Here is a tiny trained network, its code and every weight. The questions are about switching its units off for an input and a class, where a switched-off unit gives its printed mean instead of its output.

import numpy as np


def w(rows, s, z=0):
    codes = np.array(rows[::2]) - 128.0
    scale = np.full(codes.shape[1], s)
    scale[-1] = z or s
    return codes * scale


def f(y):
    return y / 2 * (1 + np.tanh(0.7978845608 * (y + 0.044715 * y**3)))


def log_softmax(a):
    a = a - a.max(-1, keepdims=True)
    return a - np.log(np.exp(a).sum(-1, keepdims=True))


def net(x, mask):
    res = np.array(x, float).reshape(1, 3) / 4 @ E
    y = f(res @ A[0][:, :-1].T + A[0][:, -1])
    res = res + np.where(mask, y, B[0][:, -1]) @ B[0][:, :-1]
    return log_softmax(res[-1] @ U[:, :-1].T + U[:, -1])


A, B = {}, {}
E = w([
[210,66,199,145],'x0',
[50,60,148,180],'x1',
[93,62,117,2],'x2',
],0.019)
A[0] = w([
[95,88,171,51,2],'n0',
[133,63,85,73,201],'n1',
[197,78,173,126,19],'n2',
[117,162,171,142,145],'n3',
[46,188,118,136,51],'n4',
[112,120,3,81,167],'n5',
[38,185,77,147,83],'n6',
[143,153,116,107,108],'n7',
[49,189,50,137,192],'n8',
[188,171,129,105,75],'n9',
[205,165,105,109,132],'n10',
[189,214,145,90,162],'n11',
[114,125,233,161,136],'n12',
[129,100,187,222,78],'n13',
[133,174,47,109,94],'n14',
[44,97,166,151,189],'n15',
[118,82,207,152,82],'n16',
[121,167,81,62,125],'n17',
[156,188,101,226,93],'n18',
[154,135,184,166,82],'n19',
[177,95,177,116,144],'n20',
[38,64,148,177,43],'n21',
[65,79,129,161,26],'n22',
[197,82,205,118,36],'n23',
[164,105,137,164,64],'n24',
[91,120,162,158,75],'n25',
[103,57,134,36,104],'n26',
],0.017,0.014)
B[0] = w([
[252,12,169,216,190],'n0',
[55,128,99,37,239],'n1',
[56,206,237,174,181],'n2',
[137,100,101,154,150],'n3',
[239,78,87,215,183],'n4',
[75,87,107,38,243],'n5',
[205,124,130,239,213],'n6',
[147,117,87,98,151],'n7',
[105,200,174,174,254],'n8',
[219,35,92,178,173],'n9',
[116,155,157,200,197],'n10',
[130,172,190,198,220],'n11',
[190,51,55,68,185],'n12',
[134,69,25,17,199],'n13',
[59,132,87,46,189],'n14',
[198,70,123,206,219],'n15',
[182,61,73,47,179],'n16',
[44,135,63,27,214],'n17',
[70,210,225,209,206],'n18',
[180,96,66,71,166],'n19',
[149,128,156,167,196],'n20',
[98,231,209,196,202],'n21',
[42,237,186,134,170],'n22',
[89,212,213,195,197],'n23',
[121,114,88,108,152],'n24',
[103,107,98,84,151],'n25',
[120,190,231,220,250],'n26',
],0.013,0.025)
U = w([
[71,186,183,155,89],'0',
[237,74,157,203,254],'1',
[118,53,45,4,2],'2',
],0.016,0.0068)

Each question gives the input, the list of numbers given to net, and the class t.
The units are the neurons (one row each of A and B). Each row of codes is followed by its name. A weight is (code - 128) times the scale printed after its matrix; where a second scale follows, it is the last column's (A, B and U).
mask holds one flag per neuron, in row order. A switched-off neuron (its flag False) gives its mean, the last column of its row in B, instead of its output. The means were averaged over made-up inputs and are rounded, as every weight is.
A unit's drop is (log p(t) with every unit on - log p(t) with that unit switched off) / (log p(t) with every unit on - log p(t) with every unit switched off).
unit that matters most: the unit with the biggest drop
top k neurons: the k neurons with the biggest drops, biggest first
drop of u: that unit's drop, to one decimal
input [0,1,-4], class 1: top 3 neurons -> [n1, n17, n5]
input [0,1,-5], class 1: top 3 neurons -> [n18, n1, n17]
input [0,5,-4], class 1: unit that matters most -> n1
input [-8,3,-8], class 1: top 2 neurons -> [n4, n6]
input [7,-3,1], class 0: top 4 neurons -> [n2, n23, n0, n15]
input [1,8,-1], class 2: top 2 neurons -> [n13, n26]
input [-6,-5,5], class 2: top 2 neurons -> [n5, n17]
input [6,-8,1], class 0: top 2 neurons -> [n2, n23]
input [-7,6,-2], class 1: top 3 neurons -> [n4, n6, n15]
input [1,2,-2], class 2: top 2 neurons -> [n26, n6]
input [3,3,-7], class 2: drop of n13 -> 0.3
input [-8,-8,2], class 2: drop of n17 -> 0.3
input [7,-5,6], class 0: drop of n2 -> 0.4
input [-6,2,-5], class 1: drop of n6 -> 0.8
input [-3,-1,8], class 2: unit that matters most -> n5
